Read these off the table that follows. Counting starts at 1.
1) Read off the entry directly above -3.2.
2) Read off the median entry.
3) Read off the top-right entry.
4) Read off the entry in row 1 and column 3.
5) Read off the entry in row 3 and column 3.
6) Read off the entry just left of -21.6.
7) Read off the entry in the bottom-left corner.
8) Read off the entry in row 3 and column 1.
[[ -4.0 -46.9   0.1  14.3 -39.0  70.3 -35.5 -47.6 -29.7 -18.8 -21.7]
 [-25.9 -30.8  -2.1  -1.0  -1.7   6.9 -25.4  16.4 -13.6  -7.6 -21.7]
 [ -2.9 -11.2  -9.4   6.4 -16.0  28.4 -12.9 -18.1 -30.4 -10.8 -16.5]
 [ -0.1  35.2 -24.5  -2.9  -3.2 -23.3 -27.3  -8.6  13.6 -10.2  36.1]
 [ 23.2 -24.9   9.0   1.9 -11.5  44.1  -3.3 -13.8 -29.0   2.1 -37.9]
 [ -7.5  21.3 -19.7  -0.6  41.2 -28.7  -8.5  59.6 -10.7   2.5   9.5]
 [ -4.8 -75.5   6.0   1.6 -45.5  29.7 -17.2   0.7 -57.2 -21.6 -35.1]]
1) -16.0
2) -8.6
3) -21.7
4) 0.1
5) -9.4
6) -57.2
7) -4.8
8) -2.9

data =
[[  5.48   1.50 -18.18   0.17 -24.34  -7.88  12.75  -8.67  20.35   2.11
    0.91  -5.88]
 [-19.38 -13.62 -28.57   6.11 -18.87  11.58  14.70 -24.87 -28.15  15.35
   19.85   2.20]
 [ 16.93   1.57 -20.02  -9.63   5.47 -28.22  15.59  -0.80   5.14  -2.81
   -5.24 -23.14]
 [ -1.96 -19.36 -14.00  21.99  -3.09  16.51  -6.67 -22.71 -20.39   6.20
   19.80 -24.50]
 [ 18.35  21.63  -2.83  21.91 -21.05  16.48   4.63  13.62   8.11   8.05
   -7.76  11.75]
 [ -1.19   6.07 -27.51  18.13 -21.21  -4.87  17.81   8.19  12.65  18.03
    9.39 -11.44]
 [-14.17   5.22   2.74  19.57  18.83  12.56  -2.43 -25.53  17.30  10.03
   13.40  -6.27]
 [-11.14  21.67  17.33   4.12 -14.24  10.48  -4.51 -20.56 -27.09  10.34
  -11.47  -2.91]
 [-27.46 -13.91  -0.39 -27.64   3.01  19.47  12.26  18.94   5.21 -13.25
   -0.56  10.30]
 [ 16.18 -10.43 -13.51   2.51   0.19 -26.92 -16.41  -1.33 -28.40  -3.70
   -6.51 -19.21]
 [  3.78 -22.06 -27.23  -7.78 -26.09 -29.16 -19.38  21.00 -22.50  16.07
   18.99   6.40]
 [ 14.32 -21.91 -28.70 -16.21 -15.99 -20.64 -25.46  -9.95  -8.25 -21.76
  -20.48   3.89]
 [ 22.13   6.36  12.12  11.77 -28.79   9.77   8.79   8.01  12.75 -14.41
   -1.81 -27.67]]
The entry just left of 5.22? -14.17
The entry just right of -15.99? -20.64
The entry just right of 21.63? -2.83
The entry just left of -9.63 is -20.02
The maximum? 22.13
The entry just left of 4.63 -> 16.48
The smallest entry -> -29.16
The entry just right of 11.77 -> -28.79
The entry just right of the smallest entry is -19.38
The entry just right of 2.51 is 0.19
The entry just left of -22.50: 21.00

-29.4	56.6	-21.9	-39.0	-46.8	54.6	57.8	38.1	-42.6	48.0	20.6	52.3	-32.3	-8.5	56.8
The first entry -> -29.4
The third-last entry -> -32.3
The maximum is 57.8
What is the median entry?
Answer: 20.6
The entry at the centre: 38.1
What is the 3rd entry from the left?
Answer: -21.9
What is the entry just right of -42.6?
Answer: 48.0
What is the entry just right of the centre entry?
Answer: -42.6
What is the minimum?
Answer: -46.8
What is the entry just right of -29.4?
Answer: 56.6
